In the rows, 128 means zero.
[100 169  98 142 125 123 141 138 137 150 151 131 147  96 171  77 131 125
 109 133 156 177 143 113  94 135 123 168 140 142 122 122 123]  S
[145 108 125 117 115 148 116 105 110 155 128 116 146 168 130 146 130 100
 162 110 122 176 118 124 108 116 127  80 130  84  91 119 165]  N
[171  88 127 151 146 140 140  88 127 147 125 110 111 128  67 163 145 136
 141 108 121 129 106 117 137 126 108  22  90  93  73 205 129]  F
[114 117 148 122 144 132 139 114 131 128 123 111 117 117 129 130 160 136
 122 141 131 141 143 119 138  99 106 115 135 130 121 146 131]  R
[136 162 158 148 145 136 129 133  88 109 142  95 139 165 187  87  51 157
 105  88 110 140  97 138 159 116 160  99 150 206 123 103  54]  V
[111 162 157 125  98 131 154 155  96 132 134 120 128 173 174  88  64 146
 189  88 184 162 130 128  99 143 164 125 143 158 101 119  60]  S
[ 82 130 128 144  91 140 161 167 135 147 100 122 129 110 163 109 135 149
 140 106 161 160 163 148 107 145 126 154 143 139 126  95 174]  D
[116 130 105 110 138 143 144 113 129 132 153 131 157 129 148 127 145 120
 172 127 128 150 153 116 124 132 132 147 150 169 105 133 201]  D
[176 164 105 123 106 172  99  90 116 135 148 131 107 107 137 143 135 134
 164 103 141 175 105 141 155 130 130 178  94 138 122 152 129]  S
[118 139 116 136 131 112 142 146 130 142 121 130 119 131 173 144 140 138
 123 150 108 137 117 143 128 119 148 129 135 142 136 129 159]  B
[114 132 129  97 139 122 137 146 122 115 130 118 122  97 156 128 151 111
 131 138 102 115 136 121 125 121 119 140 141 164 147 118 144]  N
[124 132 138 101 115 121 118 112 114 123 123 145 124 136 150 137 160 128
 180 120 103 146 140 136 125 109 120 126 107 173 147 157 156]  S
[105 124 134 140 151  93 165 128 124 111 104 128 133 132 136 129 153 129
 135 127 152 145 162 124 107 135 127 121 120 169 112 145 145]  Q
[113 122 141 117 142 117 187 136 128 129  83 134 129 125  88 159 161 166
 114 137 126 132 153 134 144 110 116 108 124 102 120 129 186]  E
[123 123 132 119 147 128 117 122 166 118 119 130 121  96 149 116 154 130
 109  98 112 138 125 118 140 132 116 158 131 115 164 118 143]  R
[113 134 156 123 144 101 162 126  97  92 130 118 148 172 117  88 123 156
 108  94 131 136 147 154 143 102 125 132 115 180 117 121 101]  V
[154 110  79 132  97 143  97 143 101 203 141 146 117 154 139 178 109 132
 156 126  94  78  62 108 126 171 176 156 167  39 142 123 148]  W
[147 126 129 111 122 131 121 135 139 113 103 133 120 119 129 169 148 120
 108 139 101 134 107 165 142 117 115 110 108 109 171 111 150]  B
[140 124 171 101 116 153 137 118 108 114  93 127 128 118 131 160 149 150
 156 116 159 165 144 123 122 114  93 131 129 157 126 129 164]  E
[ 73 185 117 146 109 162 140 143 136 192 116 137  75  94 168 131  92 119
 180 159 123 111  91 139 113 133 130 125 106 127 115 166 100]  S
[108 120 116 143 131 129 148 133 117 150 119 119 144 112 124 108 145 143
 121 121 127 130 172 111 130 131 119 129 143 106 118 114 149]  V
[140 102 190  59 115 136 124  96  57  73 131 106 158 186 133 151 131 106
 172  46 133 113 135 115 126 128 116  85 138 197 136 128  94]  K
[ 78 158  91 156 118 133 156 143 139 157 164 100 116  79 166 110 127 114
 126 190 147  92 124 109 109 142 145 103 155 143 101 172  88]  W
[127 122 148 128 161  94 135 134 118 100 113 120 144 187 142 122 112  94
 122 158 111 154 167 144 113 130 157 118 119 144 137  77 109]  Q
[123 124 111 169  45 154  98 167 137 157 114 133 125  74 111 140  95  95
 139 105 145 111 125 147  83 166 135  94 115  68 120 108 118]  E
[166 130 118 159 113 102 104 156 139 123 172  82 130 100 131 115 113 120
  85  78 131 115  61 119 127 141 136  79 169 123  88 147  22]  U
[119 125 116 118 119 144 144 125  98 141 121 122 145  97 113 139 130 137
 143 118 132 116 124 123 126 139 112  95 148 132 122 143 161]  W
[144 109 137 112  95 155 121 123 119 132 115 151 134 116 130 143 143 165
 140 116 161 115 125 130 140 124  99 145 131 100 153 130 146]  B
[ 92 141 110 148  82 125 140 164 148 160 199 138 130 146 214  59 107 175
 115 124 161 134 136 135 150 112 166 194 144  76 160 121 136]  K
[140 112 140 136 113 100 124 150 122 141 109 132 120 122 126 128 154 138
 122 126 112 159 117 136 124 117 124  98 124 110 138 126 151]  F
[155 103 114 152  95 147 124 150 168 159 120 141  96 141 132 126 104 165
 115 110 124 118 102 161 164 154 161 150 101  36 157  97 133]  F
[121 108 125 124 154 148 115  90 140 119 145  88 107 116 191 142 112  72
 138 108 101  95 119 122 135 134 127  76 118 182 107 162 116]  Q
[145 110 115 166 102 119  79 160 132 154 129 171 106  96 157 131  99 156
 154 128 112  89 109 131 133 139 136 158 122 116 171 143 143]  Q
[151 156 142 114 114 151 109 124  67 128 191 131 154 156 166  90  62 112
 160 110 127 139 135 120 134 122 169 135 134 121 128  99 114]  E
[119 120 149 114 151 141 125 108 125 139  78 157 114 154  99 143  99 147
 167 105 118 100 126 140 123 147 123 145  93 106 136 129 147]  W
[158 114  75 116  71 174 106 135 171 163 169 117 132 102 179 161 133 141
 133  83 144 158  47 138 161 127 118 148 177  80 133 133 200]  V
[154 114 121 141 124 109 120 140 114 161 121 138 132 146 147 135 158 156
 125 136 113 175 128 140 117 114 120 160 126  98 139 122 186]  B
[138 127 141 156 123  95 147 143 147 151 127 135  99 168 171 130 138 187
 162  96 151 161 109 111 113 126 160 158 126 118  98 176 145]  E
[152 120 139 112  94 110 132 166 126 116 137 135 131 100 102 134 156 156
 209 108 149 157 166 142 144 127 128 124 139 108 126 137 176]  U
[134 125 152 139 120 117 113 127 112 112 133 106 105 132 145 127 140 121
  94 102 136 131 143 137 139 113 135 118 116 120 121 125  74]  U
[123 133 154 119 110 132 139 125 107 105 106 117 114 145 137 139 127 128
 155 122 134 154 165 153 125 110 133  91 100 173 125 134 109]  S
[125 116 152 140  85 148 120 141 134 132  83 153 144 105 102 128 141 175
 159 123 162 152 144 137 126 134 105 143 141 120 150 106 147]  R
[116 115 132 125 154 116 153 123 129 133 132 114 133 146 135 137 171 117
 145 157 108 144 188 135 118 132 127 131 118 144 114 128 159]  U
[161 121 124 129 175 122 108 112 112 117 160 138  84 164 157 150  86 113
 168 167  58 105 161 144 172 110 211 131  84 180 119 139 166]  F
[126 120 137 115  73 158  96 108 155 136 131 144 130 159 112 163 118 118
 192 119 142 104  78 151 128 128 121 113 116 120 112 156 108]  K
[114 133 123  81 135 143 131  92 159  96 144 101 131 145 130 175 148  64
 162 132  89 108 110 154 145 127 134  93 112 181 114 147 137]  K
[124 130 163 105 188 146 123  74  85  91 161  94 132 136 155 110  65  81
 139 152  82  83 143 113 163  86 150  17 129 252  73 153  85]  F
[119 169 150 110 142 148 157 128  97 124 171 101 131 147 122  93  83 125
 137 128  86 104  64 172 167 116 126 107 122 165 131 131  62]  R
[141 116 144  94 146 150 113 101 105 112 129 123 140 123 128 127 115 123
 163 108 132 119 141 114 122 140 110 134 131 158 130 134 138]  W
[ 76 152 118 142 154 120 144 112 144 119 145  96 118 105 164 125 124  95
 113 142 106  80 107 115 125 109 130  69 142 219  81 181  80]  V
[122 127 104 121  96 156 102 136 144 151 160 116 135 113 158 109 117 111
 128 127  98 127 135 165 153 130 134 184 127 116 145  86 168]  K
[113 102 116 127 100 113 155 138  96 150 119 140 141 139 117 135 141 133
 198 110 152 130 172 132 124 141 145 126 137 108 100 131 201]  Q
[127 115 123 126 133 126 146 107 138 120 116 148 130 129 117 137 145 150
 139 114 152 125 160 130 138 117 130 119 104 101 118 150 169]  B
[127 172 139 101  80 148 123 162 130 140 152 126 112  89 136  84 124 139
 163 142 143 158 100 171 136 113  83 185 115 123 157 123  92]  S
[124 133  77 113 138 178 115 128 112 176 211 162 168 139 148  85  62  94
 107 141 104  76 106 118 110 157 129 185 128  52 166  81 131]  N
[184 113 128  99  96 150  95 122 118  87 150 131 114 112 136 160 106 140
 152  74 132 139 126 146 167 105 139 105 114 144 153 147 139]  S
[125 137  95 125 138 129 117 123 124 135 152 144 143 123 154 132 120 107
 129 150 115 137 143 118 116 138 157 130 130 103 155 122 174]  W
[122 124 132 111 135 152 128  87 120  92 138 135 148 148 101 120 122 109
 151 111 133 107 170 142 141 130 136 143 102 171 104 120 127]  D
[130  96 140 130  73 167 105  97 134 139 108 144 129 118 106 138 158 159
 206 110 189 154 175 128 129 108  89 143 114 117  91 159 180]  V
[133 113 134 117 148 136 141 115 105 123 140 135 129  71  94 182 144 145
 178 128 130  59 129  82 137 126  97  45 153 176  99 219 128]  U
[ 97 125 139 120 143 136 121  89 129 114 130 130 139 135 144  99 136 102
 169 143 136 120 190 121  95 143 125 138  95 165 123 143 128]  W
[127 104 153 118 107 151 137 127 117 124 124 141 122 158 137 150 121 151
 184 110 170 149 184 153 129 125 134 144 110 130 115 125 178]  U
[123 134 137 134 109 136 134 123 136 104 134 106 143 136 113  98 120 117
 133 105 163 139 150 136 125 133 126 111 123 126 103 116  71]  V
[141 132 126 122 144 112 110 113 135 120 126 141 132 133 160 124 135 150
 152  69 115 163 123 113 151 112 143 150 137 142 128 136 181]  V
[121 179 119 111 173 144 135 131 170 126 190  93  94  83 234 117  97 106
 105 141  94 118  61 111 150 113 136 140 147 184 133 163 110]  E
[118 107 142 102 155 102 151 130 149  97 111 123 117 113 133 145 151 119
 166 117 122 103 143 123 132 136 112 110 124 164 136 157 146]  Q
[112 134 137 113 159 120 149 119 122 116 136 108 136 130 147  99 121 129
 118 121 145 137 142 116 117 127 123 126 138 145 117 135 120]  W
[136 129 148 136 103 109 108 129 111 121  88 152 149 138 110 117 112 138
 158  72 142 135 121 134 110 138 137 103 123 113 116 114 117]  B
[146 100 147 141  68 134 121 144 129 157  73 170 133 149  97 126 116 206
 167  93 123 137  97 168 174 124 141 107 123  76 140 103 178]  F
[116  92 127 133 127 141 145 109 143 143 131 111 105 147 173 138 154 134
 140 140 134 129 149 149 138 121 112 143 106 138 125 152 166]  Q
[114 129 101 123  92 179 101 126 185 145 148 149 108 100 152 150  89 111
 151 112 152 108  81 146 141 135 142 155 134  91 131 128 154]  R
[ 99 134 127 116 122 134 155 133 100 132 103 133 135 121 120 124 121 155
 120 124 127 114 139 154 149 125 132 133 132 130 139 108 167]  W
[119 126 127 115 139 142 109  89 168 121  96 145 128 106 106 154 144 127
 126 104 130 142 133 129 158 104 113 129 111 105 116 134 183]  K
---
[151 137 106 136 137 123 162 107 121  94 126 102 152 157 137 117  99  99
 125 112 151 180 140 120 195 110 117 145  74  80  78 147 161]  M
[ 70 159  74 152  84  73 114  83  88  46 221  88  84 104 100 163 152 120
 108  86 212  99 158 173 163 144 179 141  89  72 140 123 232]  T
[124  94  80 129  90 140 114  84  86 114 157 162 126  73 164  82 134 121
 104  66 200 151 130 167 158 134 144 136 129 111 119  97 153]  A
[107 153 114 129 133 109 148  82 124  81 162 102  90 172 116 160 137 123
 130 130 144 151 120 157 100 142 135 130 117 106 124 118 172]  J
[158 153 121 110 102 147 116 120 151  71 126  82 148 118 109 150 124  98
 151 122 115 199 116 179  96 138 154 167 152 124  99 132 163]  C
[ 86 187 164  87 195 136 130 176 165  96 136 114 142 138  48 167 149 135
 171 180 111 111 161 190 118 168 111 156 114  77 176 153 164]  Z
[101 164 153 122 149 111 181 103 155 105 127 177 106  96 107 152 126 131
 120 148 122 152 115 181 140 126 140 129 108 123 190 162  91]  T
[105 113 146 167  96 143 150 102 137 112 130 145 112  36 133 145 180 129
 138 111 152  60  99 156 151 180 132 133 128 142 163  87 152]  J
[ 72 167 182 134 117  86 140 141 106 102 118 148 131  89  76  50 117  97
 135 184  94  93 154 197 123  95 129 149 153 102 161 126 177]  Z
[164 149 107 163 116  93 161 119 111 137 145 170 136  63 132 102  91 136
  99 136 139 158 121  95  95 100 173 163 192 126 141 129 103]  C
[121 156 123 100 134 164 133 133 103  92 164 104 128 168 130  85  96 126
  99 136 113 170 136 194 133 115 127 131 139 116 128 133 111]  H
[150 160 156 139 158  72 104 159 134 121  70 168 111 140  82 137 157 143
 148 155 107 137 146 162  85 106 132 134 140  90 148 138 177]  T
[101 133 129 124 133 123 166 102 110  84 141 137 127 133 175 134 123 107
 122 149 155 131 119 146 178  93 129 161 126 115 141 139 129]  T
[129  93 138 124 119  99 122 118 117 143  88 154 111  77  96 161 129 108
 163 108 146 132 131 138  94 135 159 127 119  93 163 151 151]  Y
[116 148 154 134 145  65 121 112 124  75 116 175 135 223 129  80 169 169
 142 108  97 138 181 128 130  91 139 152 152 105 137 105  97]  Z
[ 82 133 131  94 151 192  75 122 129 135 169  30 102 118 107 206 113 130
 114  91 113 118 107 144 118 164  98 120 136 133 126 178 134]  L
[115 122 136 102 138 121 133 117 120 139 161 147  89 139 104 187 121 123
 150 108 125 175  95 133  93 127 141 116 124 149 115 144  99]  A
[148 133 107 120 139 119 184 128 130 121 132 147 114 139  98 154  98 146
 132 129 129 218 117 163  90 150 188 143  80 107 133 120 161]  G
[118 164  82 162 121 104 168 135 107 122 193 118  61 213 102 143  99 131
 131 142 145 187 152 140 130 144 211 120  24  87 109  83 159]  G
[133 179 122 102  96 111  68 203 117  58 111 107 132 190 148 145 191  35
 144 170 104 150 132 140 146  86 133 145 112  97 151 158  54]  C
[125 159 114 112 163 122 173  91 126  79 186 136 139  94 132  74  89 121
 113 171 131 224 112 191 216 146 142 142  89  88  99 118 113]  L
[131 146 115 107  88  76 139 110 111  94 148 177 119 111  85 107 122 119
 156  83 154 184 125 150 100  66 154 157 138  95 113 137 146]  G
[154 140 136 113 105 144 159 145 112 135  78  84 142  40 128  99  49 102
  99 127  86 135  71 146 120  82 117 150 175 143 129 177 216]  X
[103 174 118 115  96 129 122 122 174  92 120  93  83 150 100 147 158 123
 146  92 108  79 140 138 135 143 144 114  51 136 146 132 142]  Z
[100 134 132 129 126 167 126 165 131 130  90 117 109 118 127 167 154  91
 125  87  56 197  70 154 143 142 133 122  91 111 127 174 153]  J
[144 149 144  92 153 179  94 155 140 152 131 106 122 156 127 191 135 139
 136 126  86 117 110  94 129 143 120 100 133 156 134 146 177]  Y
[156 163 107  93 121  96 164 107 133  90 153 171 153 167 127 123 130 109
 119 141 129 153 141 107 120  91 137 130 141 141 140 139  90]  M
[114 133  99 165 136 105 146  99 138 138 144 104 131 104 138 130 128 106
 129 131 150 106 140  98 164 173 140 152  98 106  83 118 163]  M
[ 61 174 111 164  77 103 170 103 120 120 161 139 107  87 121 117 115  66
 108 183 152 130 114 159 134 137 169 151 118 122 158 124 126]  G
[101 105 117 147  86  69 118 104  82  63 163 140 126  54 102 110 147 145
  88  56 153 151 125 228 155 138 164 146 154  96 175 127 133]  X
[140 132 143 143 117 199 153  79 129  90 154 110 163 119 150 135 118 158
  94 103 192 166 153 177 200 185 105 121 116 111 167 113 106]  G
[156 142 136 179 183  95 161 189 140 166 140 139 128 128  85 168  77 168
 117 199  99 153  98 113  65 102 145 163 156 157  98 117 146]  C
[100 163 129 180 122 134 154 135  98 155 189 106  95  24 113 147 105 122
 129 112 134  95  94 122 196 164 162 157 154  99 143 127 166]  X
[136 153 142 122 199 164 153 141 157 147 121 110 136 134 143 237 145 112
 150 193 111 180  51 132 164 205 104 120 105 151 134 128 112]  P
[ 56 134  78 143  77 155  65 126 122 149 131  64 139  41 131 155 136 100
  68  39 137 111 107 132 154 170 105  95 119 132 141 180 196]  P
[ 64 104  85 121 103 116 167  96  94  60 111 118 143 157 186  70 119  74
  79  45 122 152 129 153 210  57 144 184  70  88 117 174 151]  M
[ 16 127  93 161 122 135 143 108  92  86 164  59  98 137 127 124 108 102
  56 127 153 125 146 232 129 169 165 166 104  84 177 156 118]  H
[146 169 118  93 151 107 108  94 125  59 141 111 153 217 134  61 147 158
 102  74 113 161 216 147 140 109 125 159 158  72 120 149 109]  M
[154 188 128  83 126 188  89 105 166 134 149 144 113 169  96 139 131 120
 155 154 129 142 148 184  83 122 113 116 178 139 154 111 126]  Y
[104 109 132 145 140 160 105 120 112 149 174  97  92 148 137 196 116 147
 109  58 124 144 117 108 124 139 135 119 128 137 132 145  74]  C
[138 136 107  66 129 175 188  89 122  77  93 135 165 120 204  43  92 101
  99 141 130 157 122 168 142 109 132 172 154 116 160 146  99]  H
[149 129 119 119 122 187 141 136 122 136 127 122 125 153 132 136 108 173
 110  72 105 157 112 142  96 112 153 157 151 150 122 111 193]  G
[151 144 109 154 153  93 107 140 137 136 148 112  68  89  69 169 130 140
 148 169 186  98 126 172 122 145 133 135  79  90 122 113 146]  Y
[ 66 125 144 191 160  61 141  98 111 127 176 145  87 240  80 152 133 110
 182 135 135 144 157 152 120 100 147 169 115  88  71  90 129]  M
[163 118 101 163 153 112 138  89 137 110 105  88 119 167 121 159  91 174
  96 145 182 122 117 186  85 128  98 152 154 132 130  98 183]  X
[141 153 149 141 162  81 172 183 116 108 179 135 111 172 104  91 136 204
 144 135  26 168 173 111 124 194 252 132 103 118 109  87 121]  H
[132 176 107 160 137  88 194 141 116  65 135 167 107 168 110  81 158 178
  87 142  95 164 187 183  81 150 231 166 140  75 215 104 127]  J
[118 171  90 141 143 109 121 138 126 132 190  94 106  58 145  88 121 130
 124 135 133 131  91 138 209 134 118 151 104 118  54 110 142]  P
[135 147  98 144 188 106 143 146 146 132  97  92 109 195 127 168 110 154
 117 164 159 146 135 119 110 136 115 161  67  82 111 143 149]  G
[240 153 122 143 138 123 194 141 155 107 144 131 177 136 197  78 119 238
 109 138 134 130 192  10 188 169 165 134 115 140 112  91  62]  G
[108 160 108  97 130 110 143 113 129  80 164 158 157 165 117 112 146  78
 140 142 115 161 122 160 169 119 138 136  97 120  95 106 209]  M
[109 165 200 192 104  99 163  91  85  82 162  96 122 147 131  77  93 148
  91 147  86 116 138 161 190 112 136 131 194 145 147 104 147]  X
[137 139 157 154 132 123 162 166 133 166 107 173 153  90 123 118 115 124
 169 166  94 103 128  99 141 154 155 128 158 127 155  94 183]  X
[101 142 118 100 107 151 113 116 151  61  49  68 128 180 140  92 136 110
 115  93 106 106 182 170 105 107 136 163 114  87 182 172 130]  L
[107 103 130 126 143 165 165 143 100 124 131 160 151 147 204 135 155 100
 150 141 116 136 110  91 160 134 139 152 148 113 140 106 129]  J
[156 137 150 127 127 134 144 127 147 137 136 165 136  80 110 139 131 172
 128 112  95 120 116 107 153 150 157 102 127 167 142 115 182]  Y
[ 91 124 115 108 138 151 120  95 163 122 141 109 122 172 155 162 129 135
 115 131 141  93 144 127 139 144 113 113 102 155 150 136 115]  Y
[131 127 149  95 164 105 109 188 128 101 124 162 166 186 160 100 162 133
 158 132  57 168 159 102 144 126 160 143 121 110 113 115 113]  C
[141 153 171 112 144 156 138 125 145 119  86 155 124 169 135  97 123 121
 162 107  73 156 146 133 116 107 147 143 138 111 150 125 121]  C
[124 161 127 120 143  60 185 159 149  87 110 211 162  96 103  98 145  88
 166 194 103 214 103 170 134 124 171 176 130  91 136 147  55]  H
[117 180 113 128 160  48 146 170 129 107 142 121 110 179  90 124 131 155
 163 116  91 156 169  95 111 109 180 153 109  72 123 150 144]  P
[139 125  94  78 118 195 147 116 159 130 176 150 150  74 137 163 114 124
 131 132 180 130  87 152 126 145 105 124 134 190 121 111 145]  A
[ 95 184 145  98 183 165 156 108 186 107 104 124 110 215 137 108 121 180
 110  90  79 126 153 130 144 121 111 141 100 138 145 161 138]  A
[145 114 128 103 154 161 141 109 169 113  81  61 145 143 147 192 135 110
 113 139 119 122 115 138 127 189 100 128  82 150 126 159 118]  M
[123 125 121 103 116 149  69 143 107 154 123 146 122 125 148 120 165 101
 150  90 114 153 129 147 130 139 120  98 141 115 141 115  90]  P
[148  99 124 143 102  87 133  86  81  81 190 128 110  59  82 123 124 149
 140 101 187 151 156 178 138 175 188 114 110  82 142  84 143]  L
[ 90  92  80  68 120 136  64 154 152 170  79 141 113  83 150 127 152 101
 134  54  82 118 107 100  88 126 134 115  97 130 125 176 102]  L
[100 114 136 103 123 204 142 148 135 138 151 154 122 123 115 198 139 127
 148  50 111 171  93 141 151 144 146 119 103 154 149 149 134]  A
[ 81 157 121 148 131  81 117 144 132  51 109  98 110 169  62 222 166 105
 109 117 127 164 127 202  64 132 173 179 123  87 203 181 136]  C
[214 149  89  59 101 151  83  86 115  50 125  93 118 141 160 131 152 130
  84  51 131 210 130 161 117 156 158 100 112 111 153 139 110]  C
[ 85 132  88 165 116  78 106 159 134  83 153  57 133 164 107 185 121 111
 105 133 127 147 124 133 107 123 152 156  92 127  84 146 191]  C
[137 137 159 192 111 141 136  84 124  70  80  76  97 109 149  69 116 127
 114  72 147 134 146 192 187  94 124 200 126  69 132 141  68]  C
[150 110 119 148  80 169 106 132 138 145 145  99 141  59 130 162 120 140
  93  86 110 143 116 124 103 194 164  93 135 181 133 114 141]  C
